How the states are linked:
+: DD->JC, QS->RH, NH->MJ, BB->BQ, TT->RT, JR->SR, RT->HG, HM->FL, SG->GH, QZ->TP, QF->TM, TP->NL, CD->JR, LG->RJ, LT->BM, RL->QL, TJ->ZS, TD->RL, CC->BN, RH->DR, ZS->LT, GG->BL, SR->ZB, NL->BB, HN->TT, BN->LG, BT->HM, FT->DD, CZ->TD, FR->GG, TM->SQ, TZ->ZN, SQ->TZ, GJ->FT, HG->FB, GH->CZ, JC->RM, RM->GS, ZN->SG, JT->QZ, PH->CD, BL->PH, DR->FG, FL->GJ, BQ->LC, JG->QF, FG->JT, SM->TJ, QL->BT, FB->CC, ZB->HN, RJ->JG, LC->FR, GS->NH, MJ->SM, BM->QS
@: DD->LC, QS->RT, NH->PH, BB->QF, TT->HM, JR->TD, RT->FL, HM->TP, SG->BM, QZ->LG, QF->MJ, TP->RJ, CD->CZ, LG->RM, LT->HN, RL->FG, TJ->SR, TD->DR, CC->DD, RH->HG, ZS->ZB, GG->ZN, SR->RL, NL->JG, HN->BT, BN->JC, BT->QZ, FT->BQ, CZ->RH, FR->TZ, TM->SM, TZ->ZS, SQ->TJ, GJ->BB, HG->GJ, GH->QS, JC->FR, RM->GG, ZN->LT, JT->BN, PH->GH, BL->SG, DR->FB, FL->NL, BQ->TM, JG->NH, FG->CC, SM->JR, QL->JT, FB->FT, ZB->QL, RJ->GS, LC->SQ, GS->BL, MJ->CD, BM->TT
^: DD->ZN, QS->FT, NH->TD, BB->TJ, TT->BB, JR->JT, RT->BQ, HM->QF, SG->HG, QZ->NH, QF->SR, TP->MJ, CD->FG, LG->PH, LT->FL, RL->LG, TJ->BT, TD->BN, CC->GG, RH->DD, ZS->HM, GG->QS, SR->QZ, NL->SM, HN->NL, BN->BL, BT->JG, FT->TZ, CZ->CC, FR->BM, TM->ZB, TZ->TT, SQ->HN, GJ->SQ, HG->LC, GH->FB, JC->SG, RM->GH, ZN->RT, JT->GS, PH->DR, BL->RH, DR->JC, FL->TM, BQ->ZS, JG->JR, FG->RM, SM->QL, QL->RJ, FB->FR, ZB->TP, RJ->CD, LC->LT, GS->CZ, MJ->RL, BM->GJ
*: DD->QS, QS->FR, NH->JT, BB->HN, TT->SQ, JR->RJ, RT->TZ, HM->TJ, SG->DD, QZ->JR, QF->BT, TP->SR, CD->LG, LG->TD, LT->BQ, RL->NH, TJ->NL, TD->GS, CC->GH, RH->GG, ZS->BB, GG->FB, SR->JG, NL->ZB, HN->TM, BN->CZ, BT->SM, FT->BM, CZ->RM, FR->HG, TM->HM, TZ->GJ, SQ->FL, GJ->LT, HG->ZN, GH->JC, JC->RH, RM->DR, ZN->FT, JT->CD, PH->BN, BL->CC, DR->BL, FL->ZS, BQ->TT, JG->QL, FG->PH, SM->TP, QL->MJ, FB->SG, ZB->QF, RJ->RL, LC->RT, GS->FG, MJ->QZ, BM->LC
!: DD->SG, QS->DD, NH->RL, BB->ZS, TT->BQ, JR->QZ, RT->LC, HM->TM, SG->FB, QZ->MJ, QF->ZB, TP->SM, CD->JT, LG->CD, LT->GJ, RL->RJ, TJ->HM, TD->LG, CC->BL, RH->JC, ZS->FL, GG->RH, SR->TP, NL->TJ, HN->BB, BN->PH, BT->QF, FT->ZN, CZ->BN, FR->QS, TM->HN, TZ->RT, SQ->TT, GJ->TZ, HG->FR, GH->CC, JC->GH, RM->CZ, ZN->HG, JT->NH, PH->FG, BL->DR, DR->RM, FL->SQ, BQ->LT, JG->SR, FG->GS, SM->BT, QL->JG, FB->GG, ZB->NL, RJ->JR, LC->BM, GS->TD, MJ->QL, BM->FT

The rows follow the links: the fewer symbols apart two states are, the more alike their rows tend to be.

Each row is also shifted at random along 3 hidden directions that mean nothing.

Some states, each with a row of numbers:
GJ
-28,-9,0,1,-9,13,-6,16,1,-26,5,4,-3,-23,-2,-2,-3,12,8,8,-8,1,11,-16,15,8,-10,1,-6,3,8,-3,10,19,-5
RJ
-38,3,9,20,18,8,-2,17,3,6,-9,3,-28,-10,-17,4,-14,-25,15,-24,2,8,-12,21,-18,21,-5,1,4,-13,18,11,-1,-15,19
FB
28,5,-6,8,-15,-11,6,-13,3,-9,9,-5,6,13,13,12,18,15,19,16,-12,0,11,-2,7,-2,5,7,-6,14,9,-3,-7,2,-6
JT
33,8,16,8,6,-12,3,6,11,-5,-7,5,-19,-2,-2,18,-6,-5,16,-19,0,9,-9,16,-4,10,-6,14,-3,0,2,9,-7,-7,8
DD
-35,0,-13,-5,-18,-7,1,-22,-7,8,14,-6,13,25,17,1,28,4,-2,22,-4,-8,15,-2,6,-11,6,-3,3,14,-9,-8,-10,6,-12
TM
23,-12,-14,-19,7,10,-7,17,-5,6,-10,1,5,-17,-8,-11,-9,2,-23,-2,7,1,-6,-3,1,4,-6,-14,-1,-13,-7,0,11,3,-7
QL
21,-1,9,5,22,9,1,3,-1,4,2,3,-5,-1,-19,-22,-21,-18,-2,-8,13,-10,-6,-7,-5,-9,10,1,1,-3,-5,2,11,-13,17
QS
-34,-2,-15,30,-7,17,-4,-7,-14,1,13,-10,-6,12,-4,-2,23,-18,26,26,-14,3,13,3,-8,11,10,-4,1,4,23,-4,-8,2,-3
GH
-40,2,1,11,7,-10,9,7,14,-12,-10,-2,-4,-6,-1,19,-10,8,16,-7,-10,15,-1,10,1,11,4,1,-9,6,16,9,1,-8,-1
SG
16,2,-5,9,-14,-6,5,-18,-6,-6,10,-6,3,16,15,7,20,7,16,21,-14,-1,15,-7,6,-4,9,2,-4,15,3,-6,-6,5,-7
LG
-22,8,29,10,-3,-13,8,-8,10,1,7,3,-12,5,4,8,1,-3,16,-13,-1,-4,-2,9,-1,-6,-1,18,6,5,-7,6,-7,-6,10
RT
14,-6,-19,5,-10,11,-9,15,3,-17,-4,-1,-2,-20,-6,8,3,10,14,7,-16,12,10,3,1,26,-12,-3,-7,-4,22,-2,-3,13,-11
CZ
30,7,-11,14,22,-13,18,-5,1,2,-6,-5,0,20,-5,4,-11,-7,7,3,-3,1,-4,4,-8,-1,24,-5,-8,10,5,1,-3,-22,5
JR
13,3,6,10,19,4,0,10,0,11,-8,0,-16,-5,-17,0,-14,-18,3,-22,7,4,-9,16,-16,14,1,-2,3,-16,6,7,3,-14,14
RM
-1,6,-13,-8,22,-19,21,-10,5,8,-9,-3,19,14,-2,4,-16,9,-16,-5,5,1,-9,-1,-5,-11,28,-13,-13,12,-5,0,3,-21,-2
LT
20,-6,-1,-9,-26,9,-9,-2,-5,-5,9,1,1,-6,12,2,22,15,3,14,-10,-1,11,-9,10,5,-18,5,4,0,-1,-6,-5,20,-13
NL
47,-2,7,-5,8,13,-3,32,8,-21,-8,4,-7,-31,-14,-2,-29,10,-6,-12,5,6,-8,-7,8,11,-12,4,-2,-7,1,0,13,10,3
CC
-36,7,-10,-6,0,-25,8,-4,11,2,-11,-2,6,6,11,21,0,12,-2,-6,-6,14,-7,14,-6,6,2,-3,-7,5,2,7,-8,-12,-6
TD
-16,8,25,0,11,-18,11,-11,14,-6,7,3,1,7,4,3,-12,8,1,-9,5,-7,-4,-8,9,-24,7,16,-4,12,-17,3,1,-9,11
SR
0,2,25,12,-7,17,-16,-8,-14,21,15,4,-22,9,-6,-10,17,-31,13,-1,1,-12,0,9,-13,1,-12,14,18,-14,-1,1,-8,3,13
GS
63,12,13,2,-17,-26,-1,-33,2,25,8,2,-1,33,25,15,35,-2,10,0,-5,-6,5,11,-6,-13,-1,7,9,3,-15,1,-20,-11,1
ZS
42,-9,-13,-13,2,13,-4,2,-16,3,2,0,13,2,-5,-20,-1,0,-19,15,5,-10,1,-16,6,-8,1,-13,4,-4,-7,-10,7,9,-6

In each set, the symbols that take the first to the second take the third to the fourth, perhaps in another order. Give the fourth.
Answer with the state's name.
25,-4,-30,0,-3,5,-4,14,0,-5,-9,-4,5,-8,-6,7,0,12,-2,9,-10,13,4,1,-2,19,-3,-18,-10,-1,17,-4,1,7,-15
to -12,-3,-1,1,-12,11,-3,13,-2,-20,2,1,2,-23,2,2,3,15,9,11,-9,3,11,-11,15,6,-11,4,-4,2,10,-4,4,21,-7
as -38,2,-13,18,28,-2,15,6,7,-6,-10,-6,-7,-4,-15,2,-26,-1,11,-5,-1,11,-9,7,-8,7,21,-8,-14,8,18,5,6,-19,5
to JC

-23,-7,6,-14,-16,6,-11,-6,-5,-11,8,4,9,-7,8,-11,8,13,-11,15,0,-9,10,-22,17,-10,-7,4,5,1,-13,-9,4,19,-7
to 2,-3,-2,-9,-21,2,-6,5,2,-16,2,1,8,-15,13,6,10,21,-5,10,-6,1,9,-10,16,5,-12,1,0,4,-1,1,2,20,-11
as -27,-5,-26,12,17,19,4,20,-2,-20,-7,-7,2,-14,-16,-5,-22,2,7,12,-6,10,2,-3,1,17,14,-18,-16,7,26,-4,10,4,-6
to HG

-82,9,4,8,-10,-10,-2,-8,4,-8,3,-3,-4,3,13,17,12,6,22,3,-11,7,4,6,5,7,-6,14,-4,11,8,2,-11,0,-1
to 0,2,-4,20,-7,2,6,-12,-1,-10,11,-2,3,10,4,6,12,3,21,22,-13,-2,12,-5,8,-4,11,3,-4,13,14,-4,-1,3,-7
as -13,0,8,1,10,5,-3,-6,-6,25,0,3,-8,11,-9,-14,-2,-24,-11,-13,9,-9,-9,8,-15,-2,3,-1,12,-15,-7,0,-3,-13,11
to RJ

18,8,28,-6,5,-24,12,-12,14,-4,3,7,0,7,8,11,-8,12,0,-14,6,-4,-1,-3,9,-18,5,17,-2,8,-17,4,-2,-8,7
to 26,10,23,28,-5,-7,-1,-12,1,3,10,0,-27,11,3,13,17,-16,34,-7,-10,2,2,16,-9,7,-5,19,6,1,13,7,-15,-10,16
as -2,2,12,-16,7,-16,3,3,12,7,-15,4,2,-3,-1,10,-18,5,-12,-23,12,7,-12,12,-1,-4,-1,0,2,-8,-15,8,-1,-12,5
to NH

24,-8,-5,-13,-1,3,4,15,7,-32,-2,3,19,-26,0,1,-19,32,-8,9,0,0,7,-26,25,-7,0,-2,-10,12,-4,-6,16,20,-9
to 60,-1,-22,-4,3,-5,16,-11,-1,-13,4,-7,25,13,9,-5,-1,20,-9,25,-3,-6,8,-15,12,-20,20,-11,-11,21,-3,-7,10,3,-13
as -11,5,-1,12,9,-10,13,7,13,-23,-6,-3,-6,-11,2,20,-10,16,26,-4,-12,16,2,5,8,8,4,5,-15,17,17,5,0,-2,-3
to FG

-22,-10,-14,-29,-10,4,-12,-1,-10,23,-6,1,15,2,4,-18,8,1,-37,3,11,-7,-2,-6,-4,-8,-9,-18,8,-15,-17,-2,2,6,-12
to -18,-7,3,-1,11,23,-8,32,3,-13,-10,5,-10,-31,-20,-7,-24,-5,-4,-12,6,4,-11,-1,0,17,-15,0,-1,-14,10,3,12,8,7
as -48,7,15,2,15,-16,11,-24,5,7,10,-3,4,20,4,-3,-1,-4,2,-3,7,-13,-4,-5,5,-22,14,7,2,11,-17,-2,-4,-11,10
to CZ

5,4,2,2,17,6,1,4,-5,15,-2,5,-6,1,-13,-16,-11,-21,-8,-10,13,-6,-9,6,-12,-4,4,-2,6,-10,-8,1,5,-12,11
to 3,9,15,-23,-5,-26,2,-9,13,16,-10,4,2,4,12,14,-2,9,-16,-26,7,5,-8,12,0,-10,-9,7,4,-5,-20,7,-10,-11,5
as 33,-1,16,6,-7,18,-13,23,1,-8,-2,6,-21,-25,-9,4,-5,-6,11,-12,0,8,-6,1,1,16,-24,10,4,-14,8,3,3,11,8
to SR

46,3,3,-11,15,-3,0,-6,-2,22,-6,4,4,10,-5,-10,-7,-10,-17,-9,12,-8,-11,2,-12,-14,7,-3,5,-8,-15,1,0,-13,5
to 38,1,-1,-29,-5,-24,-2,-10,2,34,-12,0,7,16,10,5,9,-1,-28,-19,13,1,-9,14,-13,-6,-3,-9,10,-15,-24,3,-11,-14,-2
as -68,-4,-20,4,3,8,3,-9,-10,1,7,-8,11,11,-2,-12,4,0,-2,22,-3,-5,5,-8,1,-4,16,-9,-4,10,4,-7,3,-1,-5
to ZN

-26,-9,-15,-16,-13,14,-15,-3,-21,25,3,0,3,10,1,-17,20,-16,-22,7,6,-6,5,-4,-11,2,-8,-17,14,-18,-8,-4,-2,8,-8
to -7,-12,-7,-15,4,17,-2,-3,-9,-4,7,4,14,0,-3,-26,-2,6,-24,19,7,-15,7,-25,12,-18,6,-5,1,1,-15,-10,13,15,-5
as -2,-2,30,-21,13,2,8,12,12,-22,1,13,10,-22,-7,-13,-35,20,-19,-10,16,-15,-8,-28,23,-27,-2,16,-1,-1,-27,-4,23,8,11
to ZB

9,3,-2,-5,31,-21,30,-9,7,-7,-4,-4,23,13,-3,-5,-32,11,-16,-1,14,-9,-8,-12,8,-31,36,-4,-10,20,-18,-2,13,-21,0
to -24,10,33,24,14,2,5,4,9,-14,3,4,-20,-4,-4,6,-14,-11,33,-17,0,1,-4,7,2,0,0,20,1,6,7,10,-1,-11,21
as 10,-7,-24,-24,-6,-12,8,7,4,-12,-14,1,25,-13,6,7,-7,31,-27,7,0,7,3,-10,12,-2,1,-16,-11,5,-6,-4,7,8,-18
to FR

10,7,13,-6,2,-16,-2,-2,9,18,-8,2,-10,2,3,13,2,-5,-1,-26,2,8,-7,22,-10,7,-7,1,3,-12,-4,5,-8,-15,6
to 58,5,2,-7,11,-12,5,2,3,17,-12,-1,-1,4,-5,2,-8,-6,-13,-22,13,5,-10,14,-13,0,0,-6,0,-7,-8,6,-5,-10,6
as 25,-8,-7,-19,18,14,0,30,2,-10,-16,4,8,-28,-16,-11,-33,10,-19,-10,12,0,-11,-11,5,4,-2,-10,-7,-9,-3,-2,19,7,2
to HN

26,-5,-9,1,-2,23,-17,21,-7,4,-11,4,-15,-21,-15,-2,-3,-14,3,-7,-3,9,-2,8,-10,26,-15,-6,5,-21,18,2,2,5,-2
to 64,2,21,-14,-28,-4,-18,-7,-2,13,7,9,-6,2,15,7,26,-3,-1,-10,1,-6,4,3,1,-4,-27,14,16,-12,-16,1,-9,9,-2
as 11,3,-16,-10,12,-29,17,-5,11,5,-14,-5,15,7,8,18,-10,22,-14,-7,2,12,-10,8,-2,-3,17,-12,-13,7,-4,5,-3,-18,-8
to GG

35,6,3,7,24,-14,18,-17,7,0,6,-3,9,17,-2,-3,-17,3,0,3,6,-7,-7,-6,1,-21,26,4,-7,17,-8,-2,7,-17,10
to 50,1,21,22,5,21,-12,-3,-7,3,11,4,-21,3,-13,-11,4,-29,20,-1,0,-8,1,3,-11,6,-3,13,10,-10,8,2,0,1,18
as 19,-8,-10,-21,-2,-1,8,12,10,-30,-3,1,20,-26,6,3,-18,37,-13,6,-3,2,3,-20,24,-3,-3,-7,-12,7,-1,-3,15,15,-12
to GH

-3,-3,-4,-22,-30,-5,-11,-5,-1,-3,0,3,13,-6,20,6,19,22,-12,9,-7,2,8,-10,15,-6,-19,4,2,1,-10,-3,-3,19,-16
to -53,-9,-10,1,1,28,-15,10,-17,13,3,1,-2,-6,-16,-21,3,-22,-9,8,5,-7,1,-5,-13,10,-8,-11,8,-16,9,-5,7,10,-1
as -26,-9,0,-1,-22,21,-19,-6,-19,9,15,2,-1,7,4,-15,24,-11,-1,21,-3,-11,12,-10,2,1,-11,-3,13,-5,1,-8,-2,16,-4
to TJ

-38,-8,3,-19,-14,8,-6,-5,-4,-9,9,3,14,-6,8,-10,8,15,-12,16,2,-11,6,-26,18,-14,-7,1,2,4,-15,-10,5,21,-10
to -17,-4,22,-9,-3,8,-8,16,7,-9,-4,7,-7,-24,-7,-1,-14,3,-8,-16,5,-3,-6,-6,5,2,-18,8,8,-10,-7,2,8,12,7
as 10,12,24,2,-2,-18,3,-10,10,5,0,6,-12,4,8,18,3,-1,9,-18,0,3,-6,11,-2,-4,-6,19,2,1,-9,9,-7,-8,6
to CC

